Below is a small trained network, with its code and all its weights. Each question gives an input and a target symbol and asks what happens when units are switched off, that is, made to give their printed mean instead of their output.

import numpy as np


def w(rows, s, z=0):
    codes = np.array(rows[::2]) - 128.0
    scale = np.full(codes.shape[1], s)
    scale[-1] = z or s
    return codes * scale


def f(y):
    return np.maximum(y, 0)


def softmax(a):
    e = np.exp(a - a.max(-1, keepdims=True))
    return e / e.sum(-1, keepdims=True)


def log_softmax(a):
    a = a - a.max(-1, keepdims=True)
    return a - np.log(np.exp(a).sum(-1, keepdims=True))


def net(x, mask):
    ids = ['ΓΘΠΣαδεημτ'.index(c) for c in x.split()]
    T = len(ids)
    res = E[ids] + P[:T]
    u = 0
    for l in range(2):
        r = res
        for j in range(2):
            rows = slice(3 * j, 3 * j + 3)
            q, k, v = (r @ M[l][rows].T for M in (Q, K, V))
            z = softmax(np.where(np.tri(T) > 0, q @ k.T / 3**0.5, -1e9)) @ v
            o = O[l][rows]
            res = res + np.where(mask[u + j], z, o[:, -1]) @ o[:, :-1]
        u += 2
        y = f(res @ A[l][:, :-1].T + A[l][:, -1])
        res = res + np.where(mask[u : u + 16], y, B[l][:, -1]) @ B[l][:, :-1]
        u += 16
    return log_softmax(res[-1] @ U[:, :-1].T + U[:, -1])


Q, K, V, O, A, B = {}, {}, {}, {}, {}, {}
E = w([
[119,130,152,219],'Γ',
[89,152,231,160],'Θ',
[135,182,178,185],'Π',
[91,218,57,52],'Σ',
[247,41,78,95],'α',
[155,116,106,214],'δ',
[200,139,209,71],'ε',
[50,48,116,117],'η',
[184,174,109,217],'μ',
[94,129,187,196],'τ',
],0.012)
P = w([
[113,193,160,253],'0',
[139,177,145,201],'1',
[147,161,141,167],'2',
[166,150,145,137],'3',
[184,146,141,108],'4',
[174,153,132,102],'5',
],0.0047)
Q[0] = w([
[199,2,99,67],'L0H1',
[102,222,160,178],'L0H1',
[98,96,73,94],'L0H1',
[229,171,166,146],'L0H2',
[60,189,130,99],'L0H2',
[199,154,157,111],'L0H2',
],0.0094)
K[0] = w([
[96,101,137,217],'L0H1',
[171,130,108,8],'L0H1',
[87,166,149,169],'L0H1',
[210,96,155,62],'L0H2',
[102,108,90,120],'L0H2',
[165,98,166,83],'L0H2',
],0.012)
V[0] = w([
[100,50,168,144],'L0H1',
[63,194,156,87],'L0H1',
[102,253,169,206],'L0H1',
[184,149,152,7],'L0H2',
[3,130,103,227],'L0H2',
[64,198,132,175],'L0H2',
],0.0046)
O[0] = w([
[88,67,147,122,88],'L0H1',
[92,199,138,83,146],'L0H1',
[41,205,90,170,252],'L0H1',
[182,129,147,77,131],'L0H2',
[3,134,127,178,95],'L0H2',
[93,149,102,141,157],'L0H2',
],0.0061,0.0039)
A[0] = w([
[133,81,2,184,191],'L0N1',
[165,41,189,122,254],'L0N2',
[80,86,59,146,149],'L0N3',
[151,130,60,115,160],'L0N4',
[143,149,141,61,122],'L0N5',
[145,114,220,78,187],'L0N6',
[150,103,73,92,134],'L0N7',
[46,49,94,134,219],'L0N8',
[178,152,131,103,157],'L0N9',
[162,60,144,156,144],'L0N10',
[98,198,78,85,141],'L0N11',
[104,180,171,159,199],'L0N12',
[51,136,201,132,148],'L0N13',
[166,181,134,221,193],'L0N14',
[150,39,121,152,59],'L0N15',
[169,139,124,137,220],'L0N16',
],0.0081,0.0041)
B[0] = w([
[72,53,108,175,161],'L0N1',
[186,125,101,176,186],'L0N2',
[100,24,166,155,142],'L0N3',
[90,128,33,110,147],'L0N4',
[157,132,131,112,157],'L0N5',
[218,120,146,180,183],'L0N6',
[122,126,54,117,139],'L0N7',
[95,55,253,78,146],'L0N8',
[163,86,113,125,178],'L0N9',
[145,126,60,168,144],'L0N10',
[91,182,44,123,170],'L0N11',
[167,209,96,195,233],'L0N12',
[165,214,182,77,178],'L0N13',
[134,174,105,248,254],'L0N14',
[91,204,96,141,132],'L0N15',
[171,75,70,200,195],'L0N16',
],0.0063,0.0081)
Q[1] = w([
[38,93,71,24],'L1H1',
[124,110,95,74],'L1H1',
[131,140,31,70],'L1H1',
[184,86,168,100],'L1H2',
[255,124,90,245],'L1H2',
[173,186,72,161],'L1H2',
],0.0084)
K[1] = w([
[119,230,55,136],'L1H1',
[106,151,57,144],'L1H1',
[129,142,11,123],'L1H1',
[173,124,139,153],'L1H2',
[153,60,138,3],'L1H2',
[114,118,102,1],'L1H2',
],0.0095)
V[1] = w([
[91,151,93,88],'L1H1',
[52,103,79,91],'L1H1',
[142,78,192,129],'L1H1',
[176,120,254,213],'L1H2',
[90,79,31,100],'L1H2',
[188,39,155,164],'L1H2',
],0.0091)
O[1] = w([
[102,140,190,172,69],'L1H1',
[84,187,189,210,6],'L1H1',
[63,170,83,65,88],'L1H1',
[9,106,46,3,191],'L1H2',
[203,75,171,236,74],'L1H2',
[144,60,99,58,122],'L1H2',
],0.0055,0.011)
A[1] = w([
[114,144,157,228,87],'L1N1',
[147,93,121,183,255],'L1N2',
[116,68,85,131,192],'L1N3',
[87,143,88,191,98],'L1N4',
[84,160,254,119,247],'L1N5',
[140,136,72,43,123],'L1N6',
[171,68,125,181,108],'L1N7',
[139,200,187,185,127],'L1N8',
[87,182,126,89,105],'L1N9',
[76,222,199,65,160],'L1N10',
[113,144,111,130,51],'L1N11',
[26,46,113,104,185],'L1N12',
[178,19,134,111,147],'L1N13',
[113,159,79,198,67],'L1N14',
[28,80,111,186,117],'L1N15',
[175,22,104,112,141],'L1N16',
],0.0077,0.0041)
B[1] = w([
[155,89,100,90,241],'L1N1',
[103,111,182,170,206],'L1N2',
[127,99,176,122,191],'L1N3',
[101,105,68,147,205],'L1N4',
[164,73,211,78,169],'L1N5',
[179,101,121,81,240],'L1N6',
[93,214,190,192,192],'L1N7',
[210,109,138,82,248],'L1N8',
[125,168,140,102,172],'L1N9',
[182,174,200,3,172],'L1N10',
[130,137,110,123,140],'L1N11',
[155,81,199,112,176],'L1N12',
[30,203,142,198,205],'L1N13',
[137,112,67,134,226],'L1N14',
[75,40,92,159,165],'L1N15',
[79,171,169,173,223],'L1N16',
],0.0066,0.013)
U = w([
[84,102,129,135,158],'Γ',
[147,200,230,78,23],'Θ',
[128,255,70,130,123],'Π',
[224,90,132,148,111],'Σ',
[69,163,201,183,155],'α',
[123,27,113,159,96],'δ',
[219,40,61,58,157],'ε',
[125,63,207,114,241],'η',
[140,103,14,171,1],'μ',
[95,150,192,106,163],'τ',
],0.0068,0.0062)

Each question gives the input, a string of symbols that net reads in full, and the target symbol t.
The units are the heads (3 rows each of Q, K, V and O) and the neurons (one row each of A and B). Each row of codes is followed by its name. A weight is (code - 128) times the scale printed after its matrix; where a second scale follows, it is the last column's (O, A, B and U).
mask holds one flag per unit, layer by layer, with each layer's heads first. A switched-off unit (its flag False) gives its mean, the last column of its rows in O or B, instead of its output. The means were averaged over made-up inputs and are rounded, as every weight is.
A unit's drop is (log p(t) with every unit on - log p(t) with that unit switched off) / (log p(t) with every unit on - log p(t) with every unit switched off).
The circuit of an input: a set's keep is (log p(t) with only the set's units on - log p(t) with every unit switched off) / (log p(t) with every unit on - log p(t) with every unit switched off). Starting from the 12 units with the biggest drops (on a tie, the unit counted first), units are removed one at a time, each time the one whose removal leaves the highest keep (on an exact tie, the one counted first), for as long as the keep stays at least 0.8.
circuit, biggest first: the units of the circuit, biggest drop first
most important unit: the unit with the biggest drop
k most important neurons: the k neurons with the biggest drops, biggest first
top k neurons in layer l: the k neurons of layer l with the biggest drops, biggest first
which heads matter: for each layer, one digit per head in row order, 1 if its drop is at least 0.15 and else 0, layers parted by /
input τ α α μ δ, target α: which heads matter : 00 / 01
input ε Π δ ε Π, target ε: circuit, biggest first : L1H2, L1H1, L0N6, L0H2
input α Π Π Π ε Γ, target ε: which heads matter : 01 / 11
input Γ Γ ε ε δ, target ε: circuit, biggest first : L1H2, L1H1, L0H2
input Θ η ε μ ε μ, target ε: circuit, biggest first : L0H2, L1H2
input Σ Π μ, target Σ: circuit, biggest first : L1H2, L1N8, L0N11
input τ ε Π Π Γ, target ε: which heads matter : 00 / 11
input μ ε Σ Θ η η, target η: which heads matter : 00 / 00
input Π Π ε α Π, target α: most important unit : L1H2
input Π Π τ, target τ: which heads matter : 01 / 01
input ε Π Π δ, target ε: which heads matter : 00 / 11
input Π δ Π, target Π: which heads matter : 00 / 01
input η α μ, target μ: 2 most important neurons : L0N8, L0N2
input Σ α μ, target α: top 2 neurons in layer 1 : L1N7, L1N13
input Γ ε ε, target ε: which heads matter : 00 / 11
input Θ α Π Π Θ, target α: most important neuron : L1N13
input Σ Π η Θ, target Θ: top 3 neurons in layer 0 : L0N13, L0N8, L0N16
input Σ τ Θ, target Σ: top 2 neurons in layer 1 : L1N8, L1N1
input η ε μ μ, target μ: 2 most important neurons : L0N8, L0N14
input Π Γ Π α Π μ, target α: which heads matter : 10 / 01
input μ Π Σ Π Γ, target Σ: most important neuron : L1N8
input μ Σ μ Θ, target Σ: which heads matter : 00 / 01
